Below is a small trained network, with its code and all its weights. Each question gives an input and a class and asks what happens when units are switched off, that is, made to give their printed mean instead of their output.

import numpy as np


def w(rows, s, z=0):
    codes = np.array(rows[::2]) - 128.0
    scale = np.full(codes.shape[1], s)
    scale[-1] = z or s
    return codes * scale


def norm(h):
    return h / np.sqrt((h * h).mean(-1, keepdims=True) + 1e-5)


def f(y):
    return y / 2 * (1 + np.tanh(0.7978845608 * (y + 0.044715 * y**3)))


def log_softmax(a):
    a = a - a.max(-1, keepdims=True)
    return a - np.log(np.exp(a).sum(-1, keepdims=True))


def net(x, mask):
    res = np.array(x, float).reshape(1, 4) / 4 @ E
    u = 0
    for l in range(2):
        y = f(norm(res) @ A[l][:, :-1].T + A[l][:, -1])
        res = res + np.where(mask[u : u + 15], y, B[l][:, -1]) @ B[l][:, :-1]
        u += 15
    return log_softmax(norm(res)[-1] @ U[:, :-1].T + U[:, -1])


A, B = {}, {}
E = w([
[152,241,169,137,38,84,133,92],'x0',
[180,188,39,100,230,119,210,151],'x1',
[151,2,140,224,6,144,148,74],'x2',
[129,122,124,112,130,114,109,72],'x3',
],0.0071)
A[0] = w([
[174,158,51,115,48,11,187,123,2],'L0N1',
[157,123,86,122,120,167,138,196,62],'L0N2',
[73,98,124,64,208,199,86,128,102],'L0N3',
[193,72,102,155,115,191,191,117,51],'L0N4',
[123,99,151,130,76,135,237,101,234],'L0N5',
[77,230,126,152,127,76,39,149,106],'L0N6',
[86,102,44,166,218,188,154,92,136],'L0N7',
[110,193,57,76,189,108,125,151,62],'L0N8',
[16,20,155,98,159,122,57,161,142],'L0N9',
[102,180,97,31,167,172,103,139,49],'L0N10',
[219,159,28,116,119,182,201,122,194],'L0N11',
[168,172,106,93,202,135,231,112,10],'L0N12',
[146,122,120,176,216,154,146,113,80],'L0N13',
[129,99,130,85,92,135,95,254,126],'L0N14',
[150,70,72,114,186,104,197,88,46],'L0N15',
],0.0091,0.0029)
B[0] = w([
[254,132,115,90,90,189,122,160,173],'L0N1',
[112,173,123,170,66,139,85,77,143],'L0N2',
[120,186,126,166,179,184,172,68,224],'L0N3',
[81,87,81,163,145,94,64,130,187],'L0N4',
[141,85,68,162,125,124,147,224,197],'L0N5',
[49,138,123,108,170,55,85,137,212],'L0N6',
[52,143,87,162,144,137,57,144,225],'L0N7',
[140,91,164,118,96,137,178,79,230],'L0N8',
[180,169,136,95,170,186,183,38,254],'L0N9',
[146,120,151,171,103,157,192,127,211],'L0N10',
[138,62,103,125,97,80,72,118,226],'L0N11',
[179,94,174,127,103,143,171,160,211],'L0N12',
[104,115,127,117,180,118,134,76,168],'L0N13',
[146,132,151,66,158,132,124,32,161],'L0N14',
[134,116,161,132,162,100,58,156,191],'L0N15',
],0.0085,0.0073)
A[1] = w([
[124,169,114,127,156,133,162,176,135],'L1N1',
[7,132,138,54,113,100,100,137,48],'L1N2',
[151,105,64,129,126,167,134,91,179],'L1N3',
[144,128,93,76,116,102,132,143,115],'L1N4',
[76,128,138,98,143,117,79,163,178],'L1N5',
[74,67,173,120,141,128,155,115,145],'L1N6',
[140,158,159,83,118,172,139,96,180],'L1N7',
[133,148,156,62,152,108,108,129,109],'L1N8',
[97,102,111,187,95,128,93,150,71],'L1N9',
[123,84,115,152,184,217,159,99,153],'L1N10',
[152,167,111,106,221,126,143,137,211],'L1N11',
[132,143,122,93,110,134,87,145,34],'L1N12',
[147,84,174,142,70,68,154,164,227],'L1N13',
[151,65,120,152,89,146,122,95,72],'L1N14',
[89,118,114,142,166,115,187,150,5],'L1N15',
],0.013,0.003)
B[1] = w([
[141,43,107,131,85,96,58,187,134],'L1N1',
[126,62,25,146,130,112,80,178,163],'L1N2',
[157,105,75,119,95,91,70,191,193],'L1N3',
[124,81,183,180,106,176,124,127,136],'L1N4',
[60,102,113,255,209,102,88,141,153],'L1N5',
[152,99,38,206,106,63,109,178,170],'L1N6',
[35,198,183,141,160,127,107,145,192],'L1N7',
[73,91,123,150,169,121,99,142,156],'L1N8',
[99,174,169,82,161,143,121,104,174],'L1N9',
[185,73,89,123,48,118,155,210,248],'L1N10',
[162,163,182,96,78,125,145,71,204],'L1N11',
[95,98,64,181,148,155,127,146,126],'L1N12',
[66,209,205,84,182,168,164,82,201],'L1N13',
[182,132,86,116,131,130,162,128,181],'L1N14',
[135,116,47,163,41,142,120,180,135],'L1N15',
],0.0089,0.011)
U = w([
[121,235,251,22,191,193,249,50,91],'0',
[254,58,37,86,79,152,201,221,231],'1',
[37,80,65,170,237,38,47,199,254],'2',
],0.0075,0.00049)

Each question gives the input, the list of numbers given to net, and the class t.
The units are the neurons (one row each of A and B). Each row of codes is followed by its name. A weight is (code - 128) times the scale printed after its matrix; where a second scale follows, it is the last column's (A, B and U).
mask holds one flag per neuron, layer by layer. A switched-off neuron (its flag False) gives its mean, the last column of its row in B, instead of its output. The means were averaged over made-up inputs and are rounded, as every weight is.
A unit's drop is (log p(t) with every unit on - log p(t) with that unit switched off) / (log p(t) with every unit on - log p(t) with every unit switched off).
The circuit of an input: a set's keep is (log p(t) with only the set's units on - log p(t) with every unit switched off) / (log p(t) with every unit on - log p(t) with every unit switched off). Starting from the 12 units with the biggest drops (on a tie, the unit counted first), units are removed one at a time, each time the one whose removal leaves the highest keep (on an exact tie, the one counted first), for as long as the keep stays at least 0.8.
circuit, biggest first: the units of the circuit, biggest drop first
unit that matters most: the unit with the biggest drop
k most important neurons: the k neurons with the biggest drops, biggest first
top k neurons in layer l: the k neurons of layer l with the biggest drops, biggest first
drop of u: that unit's drop, to one decimal
input [-5,2,-4,-5], class 1: circuit, biggest first : [L1N10]
input [1,-2,5,-3], class 0: circuit, biggest first : [L1N13, L0N3]
input [-8,4,8,8], class 2: 2 most important neurons : [L0N4, L0N7]
input [-8,5,4,3], class 2: 2 most important neurons : [L0N7, L0N15]
input [-6,2,-5,4], class 1: top 2 neurons in layer 1 : [L1N10, L1N13]
input [-6,-8,1,-3], class 1: 3 most important neurons : [L1N10, L1N13, L1N3]
input [4,4,-1,-3], class 0: 2 most important neurons : [L1N13, L1N10]
input [0,6,2,-5], class 2: top 4 neurons in layer 1 : [L1N10, L1N11, L1N13, L1N9]
input [2,-1,-6,7], class 2: 2 most important neurons : [L0N6, L0N9]
input [-4,0,0,0], class 0: 2 most important neurons : [L0N9, L0N3]
input [-7,7,2,3], class 2: 2 most important neurons : [L0N7, L0N15]
input [8,-1,0,1], class 2: 3 most important neurons : [L0N6, L0N8, L0N10]
input [5,-7,7,0], class 0: drop of L1N13 : 0.3
input [-3,-5,-1,7], class 0: unit that matters most : L0N9
input [7,-6,7,-8], class 0: drop of L1N13 : 0.2
input [-8,2,-3,-2], class 1: drop of L1N10 : 2.6
